Each row is followed by its class. Each block has new classes.
[-0.15  0.30 -0.84  0.68 -0.75 -0.20 -0.97  0.07  0.25 -0.17  0.97 -0.20
  0.33  1.86  1.43 -0.28  0.29 -0.25 -1.76 -0.47  0.25 -0.03 -1.43  0.36
 -0.03] -> U
[-0.04 -1.35  0.27  0.61 -1.40 -0.57  0.32 -0.40 -0.58  0.23 -0.39 -1.03
  0.00  2.33  0.50 -0.62 -0.48 -0.60 -0.68  0.35  0.04 -0.10 -0.26 -0.14
  0.20] -> C
[-0.45 -1.34 -0.43  0.10  0.33 -0.05  1.12 -0.59  0.57 -0.37 -0.37 -0.14
 -0.63 -0.67  0.21 -0.62 -0.02  0.13  0.19 -0.63  1.01  0.65  1.63 -0.31
  0.23] -> C
[ 0.48 -1.51 -0.33  0.31 -2.44 -1.13 -0.11  0.93  0.47  0.17 -0.40 -0.65
 -0.20  3.15  1.77 -1.06 -0.47 -0.49 -0.55  0.45  0.61  1.51  0.47 -0.26
  0.22] -> C
[ 0.38 -1.08 -0.16  0.49 -1.72 -0.50 -0.31 -0.12  0.56 -0.04 -0.43 -0.55
  0.00  2.33  1.74 -0.64 -0.08 -0.19 -0.56  0.36  0.92  1.54  0.12 -0.74
  0.19] -> C
[ 1.26 -1.11  1.53 -0.35 -1.17  0.11 -2.46  0.96  2.43 -0.90 -1.08 -0.27
 -0.83 -0.20  2.98 -0.36 -0.45  0.31  1.31  0.41  0.95  3.31  2.33 -0.96
  0.09] -> C
[-0.12  0.76 -0.84 -0.15  0.65  0.50 -1.22  0.63  0.79 -0.24  0.52  0.34
  0.24 -0.38  0.11 -0.42  0.52  0.31 -0.85 -0.79  0.42 -0.08  0.02 -0.32
 -0.21] -> U
[ 0.83 -1.08  0.20  0.43 -1.76 -0.74 -0.35  0.90  0.78 -0.44 -0.89 -0.44
 -0.50  0.78  1.60 -0.60  0.09 -0.78  0.42  0.08  0.73  1.74  0.30 -0.08
  0.33] -> C
[ 0.30  0.08  2.37  0.65 -0.77  0.49 -0.38 -1.38 -0.66  0.20 -1.42 -0.07
 -0.14 -0.10 -1.47 -0.17 -0.83 -1.14  0.57 -0.02  0.49  1.47  0.89 -0.22
  1.55] -> C
[ 0.97 -1.43 -1.31  2.14 -3.55 -2.31 -2.69  5.28  0.19  1.22  0.73 -1.03
  0.22  7.60  4.52 -2.63 -0.01 -1.50 -3.13  0.26  0.33 -1.12 -5.02  0.85
 -0.77] -> U
[-0.79  0.30 -1.15 -0.36  1.31  0.33 -0.04  0.08  0.31 -0.40  0.55  0.98
  0.33  0.78 -0.96 -0.36  0.75  0.66 -2.18 -0.83  0.04 -0.38 -0.37 -0.58
 -0.41] -> U
[-0.30 -1.13 -0.31  0.89 -0.17  0.28  0.33 -0.71  0.69 -0.44 -0.72 -0.23
 -0.61 -1.21  1.16 -0.35  0.08  0.61  0.39 -0.06  0.61  0.90  1.09 -1.03
  0.13] -> C
[-0.74  1.70 -0.53  0.80  0.33  0.43  0.36 -0.77 -0.88  0.20  0.52  0.40
  0.57  0.01 -1.62 -0.05  0.52 -0.21 -1.21 -0.81  0.06 -0.93 -1.19  0.57
  0.45] -> U
[ 1.55 -2.32 -0.37  2.82 -5.93 -2.54 -2.69  5.51 -1.17  1.53  0.66 -1.94
  0.45  7.60  5.70 -3.11  0.03 -1.96 -3.20  1.38  0.69 -1.09 -6.29  0.94
 -0.29] -> U
[-0.94  1.09 -1.08  0.06  1.83  1.00  0.17 -0.74  0.26 -0.35  0.75  0.73
  0.38 -1.94 -1.29  0.17  0.47  0.90 -0.86 -1.07 -0.15 -0.20  0.53  0.03
 -0.17] -> U
[-0.22  0.72 -0.05  0.87 -0.27 -0.52 -1.17  0.90  0.25 -0.26  0.39 -0.30
  0.28  1.69  0.55 -0.62  0.18  0.01 -1.50 -0.65 -0.10 -0.49 -0.58  0.10
  0.18] -> U
[-0.61  2.77  1.91  0.84 -0.72  1.30 -1.42 -1.44 -1.00  0.10  0.05  0.14
  0.72 -0.88 -1.60  0.47  0.23 -0.12 -0.86 -0.75 -0.25  0.16 -0.68  0.75
  1.05] -> U
[ 0.51  0.55  1.04  1.07 -1.97  0.06  1.28 -2.16 -1.91  0.71 -0.46 -0.12
  0.23  1.06 -1.56 -0.31 -1.04 -2.22 -0.27  0.46 -0.09  0.68 -1.18  0.71
  1.32] -> C
[-0.54  0.18 -1.16  1.05 -0.77 -0.56 -0.43  0.59 -0.66  0.63  0.76 -0.22
  0.42  3.48  0.13 -1.00  0.33 -0.39 -2.32  0.05 -0.11 -0.99 -2.33  0.80
 -0.14] -> U
